Each row has two labels, one from each of two sets.
[ -8.0  -2.2  -0.6   4.8  -3.6  10.4  -0.2  14.7  -3.7  -1.6   0.5   2.2
  -4.4  -8.7   5.8   6.9 -12.4  -0.4   6.1  -1.6 -17.3  20.4   6.2   1.4
   9.1  -0.7  -3.9   4.8   0.2  -2.1   4.5  17.9   0.1  -2.6  36.2] : Q725 + D
[  3.9  24.3  -7.9   4.4 -10.5   1.1  -5.2   8.4   8.6   2.5   5.1   5.9
   5.3   8.5 -12.8   0.4  -7.1  -1.4   0.5   4.6 -24.2  16.8  -1.7  -2.0
 -20.4   3.3 -27.4  -4.5  12.8 -17.7  13.6  15.9   9.3   3.8  31.0] : Q547 + U
[-5.1  1.7  6.5 -2.8  2.0 -5.9 -9.6  6.5 -7.9  1.5  4.4  0.1 -0.1 -7.7
  8.9  2.6  2.2  1.5  2.2  3.5  1.9  3.7  6.2 -1.3  3.6 -6.6 12.0  4.7
  6.7 -0.9  2.9 12.5  2.4  3.8 13.5] : Q364 + D
[-11.3   4.7  -4.4   4.4  -6.1   7.0  -2.6  13.8  -4.7   9.7   8.8   1.3
  -1.0  -4.4  -6.4  16.8  -5.3  -1.3   3.8  -2.1 -26.3  25.2   4.9  -2.1
   4.0  -4.2  -5.6   1.8   4.1  -2.6   5.6  22.3   9.7  -5.7  62.2] : Q136 + D
[ -7.6  22.6  -1.3 -14.2 -15.1  12.7  -5.3   9.7   5.4   9.0  -5.1   0.7
  -6.4   1.0  -1.3   6.7  -3.3   0.4  -2.4  15.0 -22.4  30.1   5.4  -3.7
 -11.6   7.3 -10.8  -1.2  -7.3 -12.5  -3.2  10.5   2.0   9.3  15.2] : Q547 + D
[-10.4  12.1   2.6   6.9  -5.8   2.4  -1.3  10.6 -11.4  -4.1   2.2   2.4
  -8.9  -5.7  -5.5   9.1  -9.4   1.6   9.0   5.8 -17.8  19.7   2.4  -0.6
  -3.1  -3.5  -0.8  -7.0   5.1  -3.2   7.7  27.0   4.6   7.6  23.6] : Q364 + D
[ -9.2  19.5   6.4  -3.4  -8.5  -2.9 -11.2  14.7  -5.7  -4.3  10.7   3.4
   3.2  -9.1   3.4  12.0   5.7  -4.5   2.1   6.0 -33.4  33.4   6.3  -3.5
  -0.9  -0.4  -0.6  -0.2   2.4  -7.1  15.5  24.0  12.1   1.9  52.8] : Q369 + D
[ -8.8  11.1   4.7  -2.5  -4.4  -6.0  -3.8  12.4  -6.8  -8.5   6.5   1.9
   3.3  -8.4   1.9   8.9   9.1  -1.2   4.4   2.0 -20.2  20.4   4.9   0.8
  -0.8  -1.8   0.1   3.1   1.5  -1.7   8.3  12.1   8.9   5.4  36.9] : Q369 + D
[ -2.8  11.7  -1.9  -6.3  -5.6  -0.2  -7.2   0.0   1.6  16.9   5.0  -1.5
  -7.2   1.1  -7.2  11.4  -2.6  -1.5  -3.4  11.8 -10.1  11.9   4.4  -4.1
   0.3   4.4   0.6  -2.4   5.4  -4.0  -7.6   6.2   5.8   2.3  15.8] : Q547 + D
[ -4.1   7.7   6.8  -4.7  -9.8  -0.1 -10.3   9.2   1.6   7.6   9.3   4.5
   0.4  -7.4  -3.1   9.3   4.0  -2.3  -5.1   8.4 -22.7  22.8   5.3  -1.7
   3.7   5.0   5.9   1.7   3.5  -8.7   7.5   8.6   2.9  -2.6  28.8] : Q547 + D
[ -8.0   0.0  -2.6   5.8  -5.6   8.2   0.3  15.2  -6.6   3.9   5.7   3.3
  -1.3  -3.8  -9.7  15.2   0.4  -0.7  -2.1   1.1 -25.8  24.9   5.6   2.3
   2.5   1.0  -5.4   1.9   1.6  -5.6   8.8  15.4   1.3  -6.1  48.8] : Q136 + D
[ -6.1  -6.5  -5.9  -1.3  -8.9  18.5   2.7   7.7   9.3   9.6   1.9   4.9
  -4.5  -7.0  -1.2   3.7 -13.2   0.9  -4.0   0.3 -17.3  17.6   1.3   1.4
   5.2   4.8  -2.2   3.5  -4.3  -9.0   3.2   6.4  -6.0  -1.2  16.4] : Q136 + D
[ -8.6  11.7   5.2   3.4  -2.4  -3.1   3.2   6.0 -13.8  -9.6  -0.5   0.6
  -1.6  -1.9  -0.2  17.4  11.0  -0.3   1.4   3.5 -21.3  26.6   2.5  -2.4
  -4.8  -0.6  -2.3  -4.5   0.3   4.8  -2.0  11.1   9.0  -3.8  43.0] : Q364 + D
[ -2.6  18.5  -6.9   0.9  -1.0  -6.3  -4.4  -4.4  -2.5   0.7  -1.8  -4.4
   1.6   1.1  -8.0  -5.9  -2.9  -1.0  13.3  -3.6   0.6  -3.0  -0.1  -2.5
  -3.8  -6.2 -13.1  -5.3   0.2  -0.4  -0.1  12.2  11.8   5.5  10.6] : Q364 + U
[ -8.7   0.1  -0.8   4.3  -8.1   8.9   2.2  14.3  -1.0  -0.2   4.3   2.5
   0.1  -1.9  -2.7  10.1  -4.8  -0.2   1.9  -2.4 -23.3  21.4   1.9   2.2
   6.4  -0.6  -6.2   2.9  -2.6  -3.7   8.2  15.3   0.2  -4.6  40.3] : Q136 + D
